Here is a tiny trained network, its code and every weight. The questions are about switching its units off for an input and a target symbol, where a switched-off unit gives its printed mean instead of its output.

import numpy as np


def w(rows, s, z=0):
    codes = np.array(rows[::2]) - 128.0
    scale = np.full(codes.shape[1], s)
    scale[-1] = z or s
    return codes * scale


def norm(h):
    return h / np.sqrt((h * h).mean(-1, keepdims=True) + 1e-5)


def f(y):
    return y / 2 * (1 + np.tanh(0.7978845608 * (y + 0.044715 * y**3)))


def softmax(a):
    e = np.exp(a - a.max(-1, keepdims=True))
    return e / e.sum(-1, keepdims=True)


def log_softmax(a):
    a = a - a.max(-1, keepdims=True)
    return a - np.log(np.exp(a).sum(-1, keepdims=True))


def net(x, mask):
    ids = ['ΔΘΣβγζλμπτφω'.index(c) for c in x.split()]
    T = len(ids)
    res = E[ids] + P[:T]
    r = norm(res)
    for j in range(3):
        rows = slice(3 * j, 3 * j + 3)
        q, k, v = (r @ M[0][rows].T for M in (Q, K, V))
        z = softmax(np.where(np.tri(T) > 0, q @ k.T / 3**0.5, -1e9)) @ v
        o = O[0][rows]
        res = res + np.where(mask[j], z, o[:, -1]) @ o[:, :-1]
    y = f(norm(res) @ A[0][:, :-1].T + A[0][:, -1])
    res = res + np.where(mask[3:27], y, B[0][:, -1]) @ B[0][:, :-1]
    return log_softmax(norm(res)[-1] @ U[:, :-1].T + U[:, -1])


Q, K, V, O, A, B = {}, {}, {}, {}, {}, {}
E = w([
[166,149,151],'Δ',
[131,128,158],'Θ',
[127,53,119],'Σ',
[117,158,148],'β',
[43,217,129],'γ',
[100,97,139],'ζ',
[64,99,109],'λ',
[166,132,139],'μ',
[122,154,146],'π',
[120,152,151],'τ',
[94,145,163],'φ',
[3,145,78],'ω',
],0.021)
P = w([
[151,176,102],'0',
[92,119,218],'1',
[147,176,81],'2',
[68,179,21],'3',
[61,17,248],'4',
[151,170,89],'5',
],0.017)
Q[0] = w([
[144,134,97],'H1',
[248,165,134],'H1',
[56,105,129],'H1',
[141,164,227],'H2',
[107,61,117],'H2',
[223,81,138],'H2',
[135,114,83],'H3',
[97,75,4],'H3',
[109,168,141],'H3',
],0.019)
K[0] = w([
[84,195,99],'H1',
[210,209,40],'H1',
[46,21,139],'H1',
[154,239,114],'H2',
[58,50,95],'H2',
[251,12,50],'H2',
[71,103,174],'H3',
[107,28,228],'H3',
[145,202,163],'H3',
],0.014)
V[0] = w([
[111,203,227],'H1',
[75,120,129],'H1',
[130,11,228],'H1',
[118,150,34],'H2',
[111,140,118],'H2',
[255,107,46],'H2',
[148,117,169],'H3',
[172,202,43],'H3',
[173,197,152],'H3',
],0.0092)
O[0] = w([
[78,118,190,225],'H1',
[109,162,186,189],'H1',
[2,169,102,213],'H1',
[118,75,81,171],'H2',
[92,124,71,155],'H2',
[101,18,77,2],'H2',
[129,75,140,109],'H3',
[186,205,94,110],'H3',
[165,187,189,125],'H3',
],0.0081,0.0049)
A[0] = w([
[146,74,222,127],'N1',
[157,121,136,124],'N2',
[147,180,210,117],'N3',
[166,190,138,121],'N4',
[69,62,136,176],'N5',
[237,114,148,22],'N6',
[182,78,28,101],'N7',
[173,117,227,20],'N8',
[162,119,64,63],'N9',
[175,126,161,38],'N10',
[99,62,111,98],'N11',
[116,139,105,93],'N12',
[159,93,184,189],'N13',
[140,120,135,103],'N14',
[237,117,64,52],'N15',
[106,113,131,67],'N16',
[130,121,249,80],'N17',
[161,126,61,71],'N18',
[100,140,100,119],'N19',
[121,130,123,102],'N20',
[148,121,197,72],'N21',
[147,141,72,47],'N22',
[157,35,120,1],'N23',
[136,124,93,110],'N24',
],0.018,0.0083)
B[0] = w([
[46,222,100,156],'N1',
[76,72,127,125],'N2',
[121,62,135,218],'N3',
[251,60,151,183],'N4',
[231,131,186,254],'N5',
[167,19,92,155],'N6',
[57,198,199,181],'N7',
[2,157,135,130],'N8',
[39,168,152,136],'N9',
[119,55,108,124],'N10',
[191,129,106,164],'N11',
[145,152,120,124],'N12',
[66,129,157,163],'N13',
[95,114,118,114],'N14',
[111,100,17,172],'N15',
[135,127,130,121],'N16',
[48,200,251,185],'N17',
[49,181,155,137],'N18',
[170,174,127,156],'N19',
[130,128,121,121],'N20',
[37,165,156,129],'N21',
[81,164,137,123],'N22',
[78,61,182,150],'N23',
[126,158,155,124],'N24',
],0.0082,0.0081)
U = w([
[123,111,76,228],'Δ',
[123,98,88,182],'Θ',
[63,17,178,143],'Σ',
[159,127,119,179],'β',
[172,233,67,123],'γ',
[99,151,247,14],'ζ',
[129,131,129,195],'λ',
[18,72,25,2],'μ',
[152,123,99,191],'π',
[156,122,113,199],'τ',
[229,197,181,18],'φ',
[84,159,79,141],'ω',
],0.014,0.0025)

Each question gives the input, a string of symbols that net reads in full, and the target symbol t.
The units are the heads (3 rows each of Q, K, V and O) and the neurons (one row each of A and B). Each row of codes is followed by its name. A weight is (code - 128) times the scale printed after its matrix; where a second scale follows, it is the last column's (O, A, B and U).
mask holds one flag per unit, heads first, then neurons. A switched-off unit (its flag False) gives its mean, the last column of its rows in O or B, instead of its output. The means were averaged over made-up inputs and are rounded, as every weight is.
A unit's drop is (log p(t) with every unit on - log p(t) with that unit switched off) / (log p(t) with every unit on - log p(t) with every unit switched off).
The circuit of an input: a set's keep is (log p(t) with only the set's units on - log p(t) with every unit switched off) / (log p(t) with every unit on - log p(t) with every unit switched off). Starting from the 12 units with the biggest drops (on a tie, the unit counted first), units are removed one at a time, each time the one whose removal leaves the highest keep (on an exact tie, the one counted first), for as long as the keep stays at least 0.8.
circuit, biggest first: the units of the circuit, biggest drop first
unit that matters most: the unit with the biggest drop
k most important neurons: the k neurons with the biggest drops, biggest first
heads that matter: for each layer, one digit per head in row order, 1 if its drop is at least 0.15 and else 0, layers parted by /
drop when u is switched off: that unit's drop, to one decimal
input Σ γ γ τ, target φ: circuit, biggest first : [H2 H1 N4]
input ω β β τ λ, target ζ: unit that matters most : N5
input γ φ ζ ζ, target ζ: circuit, biggest first : [H3 H2]
input γ γ φ Θ, target φ: circuit, biggest first : [N4 H2]
input λ φ Σ τ, target ζ: circuit, biggest first : [H3 H2]
input γ Σ Θ Θ, target μ: 2 most important neurons : [N17 N7]
input Σ Θ Σ Σ, target Σ: 2 most important neurons : [N5 N15]
input γ φ ω Σ, target ζ: circuit, biggest first : [H2 H3 N5]
input τ Σ ω φ, target μ: circuit, biggest first : [H3 N17]
input ω β τ Σ τ φ, target φ: heads that matter : 001
input Σ Σ ζ φ, target μ: heads that matter : 101
input Σ φ μ, target μ: heads that matter : 110
input ζ φ ζ Σ, target ζ: heads that matter : 111
input Σ ω γ φ, target γ: heads that matter : 000
input τ ω Σ Σ, target γ: most important neuron : [N4]
input ω Σ φ, target φ: drop when H3 is switched off : 0.1
input Σ ω Σ φ, target γ: drop when N7 is switched off : 0.2
input π ω μ Σ, target γ: drop when H2 is switched off : 0.3
